[[-54  72  46  79 -52  10 -42  69  33 -34  26 -52  73]
 [ -4 -21 -36 -27 -13  24  29 -21  19 -21  20  35 -23]]
->
[[ -4 -21 -36 -27 -13  24  29 -21  19 -21  20  35 -23]]

[[  10   -9 -107   25   55]
 [  -9  -32  -92   60    9]]
->
[[ -9 -32 -92  60   9]]

[[-30  28  37 -26  10  62]
 [ 26 -48  28 -36  -2  58]
 [ 73 -73   0  34 -17 -65]
 [  9  32 -57  66   8 -50]
 [-74  59  28 -31  12  52]
 [-68  77 -40   1  26  12]
 [ 68 -85  38  33 -26 -52]
 [ 53 -44 -49  50   1 -57]]
->
[[ 26 -48  28 -36  -2  58]
 [  9  32 -57  66   8 -50]
 [-68  77 -40   1  26  12]
 [ 53 -44 -49  50   1 -57]]

[[ 84 -68 -92  75 -53  74 -64]
 [-72 -17  57  13  61 -74  20]
 [-24 -70  -8  55  62 -72 -52]
 [-65  74  66 -58 -30  47  66]
 [-80  48  82 -37  44 -78  34]
 [ 66 -29 -69  56 -69  65 -62]]
->
[[-72 -17  57  13  61 -74  20]
 [-65  74  66 -58 -30  47  66]
 [ 66 -29 -69  56 -69  65 -62]]

[[-80 -74   2]
 [ 11  72  52]
 [-30  91   4]
 [-53 -40 -25]]
->
[[ 11  72  52]
 [-53 -40 -25]]

[[  67  -16   41  -22  -83]
 [ -55   43  -17   48   97]
 [   1  -52   80  -51  -32]
 [  73  -52   77  -57 -107]
 [  25   68  -47   65   13]
 [ -13   71  -48   72   61]
 [ -16   -2   32    2   24]]
->
[[ -55   43  -17   48   97]
 [  73  -52   77  -57 -107]
 [ -13   71  -48   72   61]]

[[ -7  72 -52  -5   0  60   0  57 -65   0 -83 -68   0  70  65]
 [-39  16 -15   4  23  14  18  14 -18  21 -23 -20  17  16  15]]
->
[[-39  16 -15   4  23  14  18  14 -18  21 -23 -20  17  16  15]]
---
[[-11 -23  20  -3  23 -29  38   5 -76 -13  42]
 [ 45  -9  22  59  21 -24 -20  -6 -65 -24 -15]
 [ 42 -72  22  74 -36  -3   9  14  -2  22  85]
 [ 12  21  19  11 -22  -7 -78  -9  -7 -12  -9]]
->
[[-13  42 -11 -23  20  -3  23 -29  38   5 -76]
 [-24 -15  45  -9  22  59  21 -24 -20  -6 -65]
 [ 22  85  42 -72  22  74 -36  -3   9  14  -2]
 [-12  -9  12  21  19  11 -22  -7 -78  -9  -7]]

[[  9 -10  -8 -13 -12  -7  10  10 -10  12]
 [  1  -1 -40  -1  -1 -32   1   1  -1   1]
 [ 60 -69  -1 -90 -81  -1  69  66 -68  78]
 [ 13 -15   8 -19 -18   7  15  14 -15  18]
 [  1   0 -47   0   0 -37   1   1   0   1]]
->
[[-10  12   9 -10  -8 -13 -12  -7  10  10]
 [ -1   1   1  -1 -40  -1  -1 -32   1   1]
 [-68  78  60 -69  -1 -90 -81  -1  69  66]
 [-15  18  13 -15   8 -19 -18   7  15  14]
 [  0   1   1   0 -47   0   0 -37   1   1]]

[[ 25 103 -41  42]
 [ 94 103 -19  83]
 [ 10 103  38 -38]
 [-81 103  -7  -1]]
->
[[-41  42  25 103]
 [-19  83  94 103]
 [ 38 -38  10 103]
 [ -7  -1 -81 103]]

[[-59  51 -78]
 [ 18   8 -79]
 [ 55  59  48]
 [ 74 -46  32]
 [-48 -72  53]
 [-42 -30 -58]
 [ 37  54 -58]]
->
[[ 51 -78 -59]
 [  8 -79  18]
 [ 59  48  55]
 [-46  32  74]
 [-72  53 -48]
 [-30 -58 -42]
 [ 54 -58  37]]

[[  1 -34 -22 -35 -26]
 [-41 -26  21  -7   7]
 [-19  30  34  40  38]
 [ -2 -26 -19 -29 -24]
 [ -2  40  18  39  27]
 [  0  19  11  18  15]
 [ 62  16 -38   6 -13]
 [ 29  35  -5  29  11]
 [-78  -2  60  18  36]
 [  2  37  15  31  22]]
->
[[-35 -26   1 -34 -22]
 [ -7   7 -41 -26  21]
 [ 40  38 -19  30  34]
 [-29 -24  -2 -26 -19]
 [ 39  27  -2  40  18]
 [ 18  15   0  19  11]
 [  6 -13  62  16 -38]
 [ 29  11  29  35  -5]
 [ 18  36 -78  -2  60]
 [ 31  22   2  37  15]]

[[  2 -22 -18 -21  15 -53 -79]
 [ 40 -53 -12  34  70 -16 -83]
 [-28  32  35  64  -6  58  70]
 [ 11 -38  -9 -38  20 -20 -73]
 [ -5  19 -13  30   9  -2  69]
 [-54  -1  36  28 -42   0  60]
 [-32  55  -7 -93 -55 -11  89]
 [-56  -7 -27 -20 -86  24 100]
 [ 44 -41   4  90  24 -42 -67]
 [-10 -21  30  46 -91  67  82]
 [ 41 -21  51  83 -21 -26  21]]
->
[[-53 -79   2 -22 -18 -21  15]
 [-16 -83  40 -53 -12  34  70]
 [ 58  70 -28  32  35  64  -6]
 [-20 -73  11 -38  -9 -38  20]
 [ -2  69  -5  19 -13  30   9]
 [  0  60 -54  -1  36  28 -42]
 [-11  89 -32  55  -7 -93 -55]
 [ 24 100 -56  -7 -27 -20 -86]
 [-42 -67  44 -41   4  90  24]
 [ 67  82 -10 -21  30  46 -91]
 [-26  21  41 -21  51  83 -21]]
